Below are the code and all the weights of a small trained network. Each question names an input and a target symbol and asks about switching units off, where a switched-off unit gives its printed mean instead of its output.

import numpy as np


def w(rows, s, z=0):
    codes = np.array(rows[::2]) - 128.0
    scale = np.full(codes.shape[1], s)
    scale[-1] = z or s
    return codes * scale


def f(y):
    return np.maximum(y, 0)


def softmax(a):
    e = np.exp(a - a.max(-1, keepdims=True))
    return e / e.sum(-1, keepdims=True)


def log_softmax(a):
    a = a - a.max(-1, keepdims=True)
    return a - np.log(np.exp(a).sum(-1, keepdims=True))


def net(x, mask):
    ids = ['ΞΣΩαδεζηθλπτφψ'.index(c) for c in x.split()]
    T = len(ids)
    res = E[ids] + P[:T]
    r = res
    for j in range(2):
        rows = slice(2 * j, 2 * j + 2)
        q, k, v = (r @ M[0][rows].T for M in (Q, K, V))
        z = softmax(np.where(np.tri(T) > 0, q @ k.T / 2**0.5, -1e9)) @ v
        o = O[0][rows]
        res = res + np.where(mask[j], z, o[:, -1]) @ o[:, :-1]
    y = f(res @ A[0][:, :-1].T + A[0][:, -1])
    res = res + np.where(mask[2:26], y, B[0][:, -1]) @ B[0][:, :-1]
    return log_softmax(res[-1] @ U[:, :-1].T + U[:, -1])


Q, K, V, O, A, B = {}, {}, {}, {}, {}, {}
E = w([
[112,195,157],'Ξ',
[110,248,112],'Σ',
[109,92,175],'Ω',
[117,77,148],'α',
[110,157,105],'δ',
[113,124,122],'ε',
[115,216,86],'ζ',
[117,74,146],'η',
[128,16,124],'θ',
[126,69,86],'λ',
[114,168,102],'π',
[118,146,80],'τ',
[113,192,95],'φ',
[126,115,72],'ψ',
],0.014)
P = w([
[129,117,117],'0',
[118,51,65],'1',
[38,98,170],'2',
[164,139,135],'3',
[135,72,52],'4',
[43,103,154],'5',
[191,149,151],'6',
[143,76,28],'7',
[51,138,152],'8',
[217,156,161],'9',
[141,97,2],'10',
[61,163,149],'11',
[199,144,159],'12',
],0.019)
Q[0] = w([
[101,136,155],'head 1',
[105,147,4],'head 1',
[154,134,140],'head 2',
[168,86,38],'head 2',
],0.019)
K[0] = w([
[101,83,126],'head 1',
[208,132,161],'head 1',
[122,102,138],'head 2',
[253,130,159],'head 2',
],0.023)
V[0] = w([
[89,94,254],'head 1',
[100,181,71],'head 1',
[165,58,58],'head 2',
[186,135,217],'head 2',
],0.012)
O[0] = w([
[92,108,246,156],'head 1',
[114,220,45,154],'head 1',
[224,97,150,3],'head 2',
[142,99,157,49],'head 2',
],0.012,0.0025)
A[0] = w([
[162,132,135,253],'neuron 1',
[105,117,126,200],'neuron 2',
[250,135,118,20],'neuron 3',
[46,102,174,45],'neuron 4',
[133,104,146,69],'neuron 5',
[112,79,106,221],'neuron 6',
[94,142,141,42],'neuron 7',
[109,116,84,64],'neuron 8',
[184,127,124,245],'neuron 9',
[74,117,122,126],'neuron 10',
[99,139,103,157],'neuron 11',
[163,89,97,52],'neuron 12',
[149,130,117,88],'neuron 13',
[90,120,185,144],'neuron 14',
[172,183,147,120],'neuron 15',
[77,69,98,109],'neuron 16',
[89,129,141,135],'neuron 17',
[220,112,105,188],'neuron 18',
[202,65,170,71],'neuron 19',
[110,125,55,174],'neuron 20',
[187,85,134,144],'neuron 21',
[64,146,91,128],'neuron 22',
[169,140,110,6],'neuron 23',
[133,140,97,65],'neuron 24',
],0.017,0.0055)
B[0] = w([
[57,94,119,172],'neuron 1',
[136,128,177,178],'neuron 2',
[123,226,103,187],'neuron 3',
[140,137,92,237],'neuron 4',
[100,121,129,146],'neuron 5',
[110,178,161,196],'neuron 6',
[137,4,109,168],'neuron 7',
[125,117,108,180],'neuron 8',
[92,69,138,189],'neuron 9',
[145,183,131,201],'neuron 10',
[133,120,162,199],'neuron 11',
[96,159,77,170],'neuron 12',
[142,101,131,143],'neuron 13',
[137,160,93,211],'neuron 14',
[168,79,113,166],'neuron 15',
[170,129,153,207],'neuron 16',
[149,126,139,187],'neuron 17',
[130,84,147,214],'neuron 18',
[122,140,118,186],'neuron 19',
[149,130,135,251],'neuron 20',
[112,165,125,176],'neuron 21',
[150,115,149,245],'neuron 22',
[137,58,173,149],'neuron 23',
[120,108,131,165],'neuron 24',
],0.011,0.014)
U = w([
[207,195,240,248],'Ξ',
[207,255,107,149],'Σ',
[105,200,169,153],'Ω',
[99,35,213,135],'α',
[169,52,149,97],'δ',
[133,42,176,150],'ε',
[242,46,143,2],'ζ',
[92,10,228,172],'η',
[16,187,131,63],'θ',
[61,219,56,40],'λ',
[186,30,156,109],'π',
[145,60,98,118],'τ',
[213,46,152,43],'φ',
[100,140,52,72],'ψ',
],0.0087,0.0042)

Each question gives the input, a string of symbols that net reads in full, and the target symbol t.
The units are the heads (2 rows each of Q, K, V and O) and the neurons (one row each of A and B). Each row of codes is followed by its name. A weight is (code - 128) times the scale printed after its matrix; where a second scale follows, it is the last column's (O, A, B and U).
mask holds one flag per unit, heads first, then neurons. A switched-off unit (its flag False) gives its mean, the last column of its rows in O or B, instead of its output. The means were averaged over made-up inputs and are rounded, as every weight is.
A unit's drop is (log p(t) with every unit on - log p(t) with that unit switched off) / (log p(t) with every unit on - log p(t) with every unit switched off).
The circuit of an input: a set's keep is (log p(t) with only the set's units on - log p(t) with every unit switched off) / (log p(t) with every unit on - log p(t) with every unit switched off). Starting from the 12 units with the biggest drops (on a tie, the unit counted first), units are removed one at a time, each time the one whose removal leaves the highest keep (on an exact tie, the one counted first), for as long as the keep stays at least 0.8.
circuit, biggest first: the units of the circuit, biggest drop first
unit that matters most: the unit with the biggest drop
k most important neurons: the k neurons with the biggest drops, biggest first
heads that matter: for each layer, one digit per head in row order, 1 if its drop is at least 0.15 and else 0, layers parted by /
input ψ δ Σ η Σ Σ η α, target η: circuit, biggest first -> head 1
input α θ Ω, target Ξ: 2 most important neurons -> neuron 14; neuron 10
input θ φ Σ, target Ξ: heads that matter -> 01
input π δ Ω η η, target η: circuit, biggest first -> neuron 3; head 1
input τ ψ Σ ψ η, target ψ: 2 most important neurons -> neuron 12; neuron 3
input η ε θ δ η λ τ α τ Σ π, target Σ: circuit, biggest first -> head 1; neuron 20
input η Σ Σ α λ Ξ Ξ ψ ζ, target Ξ: 2 most important neurons -> neuron 10; neuron 22
input Σ α Σ α Ξ, target η: circuit, biggest first -> neuron 3; head 1
input ζ δ π η τ, target η: circuit, biggest first -> head 1; neuron 14
input η α Ξ η π, target η: circuit, biggest first -> head 1; neuron 3
input θ λ η ψ τ π η φ, target η: heads that matter -> 11
input Ξ τ ψ θ, target θ: heads that matter -> 01
input τ ζ Ω ψ δ λ λ α Σ, target Ξ: heads that matter -> 00
input λ φ η θ Σ, target θ: most important neuron -> neuron 3
input ψ φ Ξ η ψ, target η: heads that matter -> 11
input δ τ α λ ψ θ θ ψ, target θ: heads that matter -> 11
input Σ η ε Ξ η λ α η δ Σ δ, target Σ: heads that matter -> 11
input η Ξ ψ Σ π η ζ π φ, target Ξ: circuit, biggest first -> neuron 22; neuron 1; neuron 12
input η η Σ Σ Σ θ, target Ξ: heads that matter -> 00
input θ δ τ Ω ε ε Ξ φ, target Ξ: heads that matter -> 01
input ψ φ Σ η Σ, target η: unit that matters most -> head 2
input Σ Ξ τ Ξ ψ Σ Σ Ω, target Σ: circuit, biggest first -> head 1; neuron 7
input Σ λ λ π Ξ δ π η τ η η ψ, target Ξ: heads that matter -> 00
input φ Σ ζ α τ η Ξ λ, target Ξ: heads that matter -> 01
input φ λ ψ Σ ε ψ Σ ψ, target Σ: circuit, biggest first -> head 1; neuron 20
input ψ θ τ Ξ θ, target Ξ: heads that matter -> 01
input α Σ λ λ, target λ: unit that matters most -> neuron 3
